[[ 18  -2 -13 -20 -39]
 [ -5 -13 -38  22  32]
 [-19 -12  -6  26  32]
 [  0   0 -10 -17 -19]]
->
[[-13 -38]
 [-12  -6]]

[[27  0 -3 19  0]
 [-1  1  5 41  1]
 [22  0  0 28  1]
 [15  0 18  4  1]
 [14  0 -3  9  3]]
->
[[1 5]
 [0 0]]

[[-18 -14 -12 -12  32]
 [ 30 -24 -25  -2  14]
 [ 11   7 -34  32  -7]]
->
[[-24 -25]
 [  7 -34]]

[[-17   0  -3   1  -6]
 [-36   0   0   4 -10]
 [  0   0   7   2   1]
 [ 21   0  -7  -4   7]]
->
[[0 0]
 [0 7]]

[[ 22  12  23 -17 -19]
 [ -2  22  10 -14 -17]
 [-25  23  -8  -7 -14]
 [ 30 -17  14   3 -18]
 [ -5  26  10 -16 -17]]
->
[[22 10]
 [23 -8]]

[[ 24 -10  -7 -11 -39]
 [ 12  -4  -2  -6 -19]
 [ 12  -2   2  -6 -18]]
->
[[-4 -2]
 [-2  2]]

[[-31  -1  -2  17 -32]
 [-16   5 -28 -30   9]
 [ 20  -3  10 -28  14]]
->
[[  5 -28]
 [ -3  10]]

[[  1  14 -15 -24]
 [ 18   6   6 -25]
 [ 25   6  -9 -18]
 [ 19 -23   7  -1]
 [ 34  -8   8  -5]]
->
[[ 6  6]
 [ 6 -9]]

[[-17 -15   0  17]
 [-14   7 -12   2]
 [ 30  29  10  -3]
 [-14  32   5  18]
 [ 30   7  -1  -1]]
->
[[  7 -12]
 [ 29  10]]
---
[[ -1 -19  26  -3  32  14 -16]
 [-25   4 -11 -18  20  23  35]
 [-16   2 -11 -15   9  20   8]
 [ -4   4  21 -27  17  18 -32]
 [  8  -9  33  -3  13   5 -18]]
->
[[  8  -9  33  -3  13   5 -18]
 [ -1 -19  26  -3  32  14 -16]
 [ -4   4  21 -27  17  18 -32]
 [-16   2 -11 -15   9  20   8]
 [-25   4 -11 -18  20  23  35]]

[[-35  28]
 [-12 -14]
 [ 18  32]
 [-16 -37]]
->
[[ 18  32]
 [-12 -14]
 [-16 -37]
 [-35  28]]

[[ -5  21  25  -9 -32 -14  14  10 -11]
 [  2 -11   5  27  16 -19 -30  -3  14]
 [ -4 -12  12  29   5 -28 -25   4  14]
 [ 26  -6 -31 -17  10  10 -12  -8  18]
 [ -8  18  25  -2 -31 -16  10   8  -9]
 [ 17   0 -13   7  26  11 -24 -26   1]
 [  7  16  -4 -10  12  27   4 -24 -24]]
->
[[ 26  -6 -31 -17  10  10 -12  -8  18]
 [ 17   0 -13   7  26  11 -24 -26   1]
 [  7  16  -4 -10  12  27   4 -24 -24]
 [  2 -11   5  27  16 -19 -30  -3  14]
 [ -4 -12  12  29   5 -28 -25   4  14]
 [ -5  21  25  -9 -32 -14  14  10 -11]
 [ -8  18  25  -2 -31 -16  10   8  -9]]

[[-15 -12  10  -6  11]
 [ 23   1  30   5   1]]
->
[[ 23   1  30   5   1]
 [-15 -12  10  -6  11]]

[[  1 -12  -1   6  -8  -9   2   1  -5   1 -10 -13  18 -23  21 -31]
 [ 14  15  -7   0  30  -2  10  11   9  -8  11  16  -4  25 -11  -3]
 [ -2  12   9 -15 -28  -5  -8  -3  11 -13  -6   5  -7 -21  24  -2]]
->
[[ 14  15  -7   0  30  -2  10  11   9  -8  11  16  -4  25 -11  -3]
 [  1 -12  -1   6  -8  -9   2   1  -5   1 -10 -13  18 -23  21 -31]
 [ -2  12   9 -15 -28  -5  -8  -3  11 -13  -6   5  -7 -21  24  -2]]

[[  5  -1  -7  10   2   3  31  14  -4]
 [  3   0  -8  10  -5   5  32   8  -4]
 [-19   3 -27 -24   8  -4   5  -9  -2]
 [  4   1   2  15 -18   5   6   2  -5]
 [-25   7 -31 -36   1  -6 -10 -16  -7]]
->
[[  5  -1  -7  10   2   3  31  14  -4]
 [  4   1   2  15 -18   5   6   2  -5]
 [  3   0  -8  10  -5   5  32   8  -4]
 [-19   3 -27 -24   8  -4   5  -9  -2]
 [-25   7 -31 -36   1  -6 -10 -16  -7]]

[[ 32  36]
 [ 40  24]
 [-16  35]
 [-17  34]]
->
[[ 40  24]
 [ 32  36]
 [-16  35]
 [-17  34]]
